Below are the code and all the weights of a small trained network. Each question names an input and a class and asks about switching units off, where a switched-off unit gives its printed mean instead of its output.

import numpy as np


def w(rows, s, z=0):
    codes = np.array(rows[::2]) - 128.0
    scale = np.full(codes.shape[1], s)
    scale[-1] = z or s
    return codes * scale


def f(y):
    return y / 2 * (1 + np.tanh(0.7978845608 * (y + 0.044715 * y**3)))


def log_softmax(a):
    a = a - a.max(-1, keepdims=True)
    return a - np.log(np.exp(a).sum(-1, keepdims=True))


def net(x, mask):
    res = np.array(x, float).reshape(1, 5) / 4 @ E
    y = f(res @ A[0][:, :-1].T + A[0][:, -1])
    res = res + np.where(mask, y, B[0][:, -1]) @ B[0][:, :-1]
    return log_softmax(res[-1] @ U[:, :-1].T + U[:, -1])


A, B = {}, {}
E = w([
[231,252,149],'x0',
[127,127,126],'x1',
[74,170,13],'x2',
[129,128,130],'x3',
[241,78,47],'x4',
],0.0046)
A[0] = w([
[84,47,133,67],'n1',
[85,63,132,27],'n2',
[106,37,101,83],'n3',
[60,192,178,80],'n4',
[132,141,65,113],'n5',
[82,45,131,90],'n6',
[58,181,181,50],'n7',
[176,214,153,80],'n8',
[82,47,131,74],'n9',
[153,212,130,37],'n10',
[166,106,196,32],'n11',
[51,181,184,38],'n12',
[137,100,106,244],'n13',
[171,232,161,88],'n14',
[92,179,74,1],'n15',
[145,109,136,80],'n16',
[115,176,143,152],'n17',
[202,156,98,124],'n18',
[76,191,1,107],'n19',
[226,55,45,42],'n20',
[161,89,190,63],'n21',
[168,87,209,69],'n22',
[108,157,77,28],'n23',
[78,190,27,49],'n24',
[172,69,231,94],'n25',
[165,86,205,66],'n26',
],0.01,0.0048)
B[0] = w([
[115,135,75,149],'n1',
[120,102,71,121],'n2',
[85,143,106,160],'n3',
[105,77,172,165],'n4',
[140,121,144,152],'n5',
[110,149,77,165],'n6',
[111,67,158,146],'n7',
[96,129,63,181],'n8',
[111,139,74,155],'n9',
[103,114,83,136],'n10',
[173,101,97,113],'n11',
[117,48,159,148],'n12',
[106,180,174,254],'n13',
[83,142,55,202],'n14',
[164,88,99,110],'n15',
[133,110,122,102],'n16',
[108,140,142,168],'n17',
[71,115,124,192],'n18',
[209,149,131,245],'n19',
[78,4,174,190],'n20',
[164,121,120,119],'n21',
[177,129,118,137],'n22',
[159,91,106,105],'n23',
[196,124,113,178],'n24',
[188,158,132,170],'n25',
[176,125,118,132],'n26',
],0.037,0.0033)
U = w([
[39,228,72,81],'0',
[80,91,246,111],'1',
[254,217,168,82],'2',
[87,228,191,254],'3',
],0.0069)

Each question gives the input, the list of numbers given to net, and the class t.
The units are the neurons (one row each of A and B). Each row of codes is followed by its name. A weight is (code - 128) times the scale printed after its matrix; where a second scale follows, it is the last column's (A, B and U).
mask holds one flag per neuron, in row order. A switched-off neuron (its flag False) gives its mean, the last column of its row in B, instead of its output. The means were averaged over made-up inputs and are rounded, as every weight is.
A unit's drop is (log p(t) with every unit on - log p(t) with that unit switched off) / (log p(t) with every unit on - log p(t) with every unit switched off).
The circuit of an input: a set's keep is (log p(t) with only the set's units on - log p(t) with every unit switched off) / (log p(t) with every unit on - log p(t) with every unit switched off). Starting from the 12 units with the biggest drops (on a tie, the unit counted first), units are removed one at a time, each time the one whose removal leaves the highest keep (on an exact tie, the one counted first), for as long as the keep stays at least 0.8.
units of the circuit, in order: the units of the circuit, biggest drop first
top k neurons: the k neurons with the biggest drops, biggest first
drop when u is switched off: that unit's drop, to one decimal
input [4,6,-7,1,4], class 2: units of the circuit, in order : n25
input [-8,7,1,-5,-8], class 0: top 2 neurons : n6, n9
input [-1,0,5,-4,-3], class 2: top 2 neurons : n19, n20
input [1,7,8,5,-8], class 1: top 4 neurons : n4, n12, n7, n25
input [-1,-4,4,-7,-4], class 1: units of the circuit, in order : n4, n14
input [-5,-4,0,-2,-2], class 0: units of the circuit, in order : n6, n9
input [5,-5,2,0,-1], class 0: units of the circuit, in order : n14, n8
input [-6,-3,3,-8,-7], class 1: top 3 neurons : n12, n4, n7
input [-7,3,0,-8,6], class 0: top 4 neurons : n6, n3, n9, n1
input [0,-6,3,4,8], class 1: drop when n20 is switched off : 0.5
input [-3,1,-1,-5,7], class 1: drop when n20 is switched off : 1.1
input [8,-1,6,-3,3], class 0: drop when n14 is switched off : 0.2
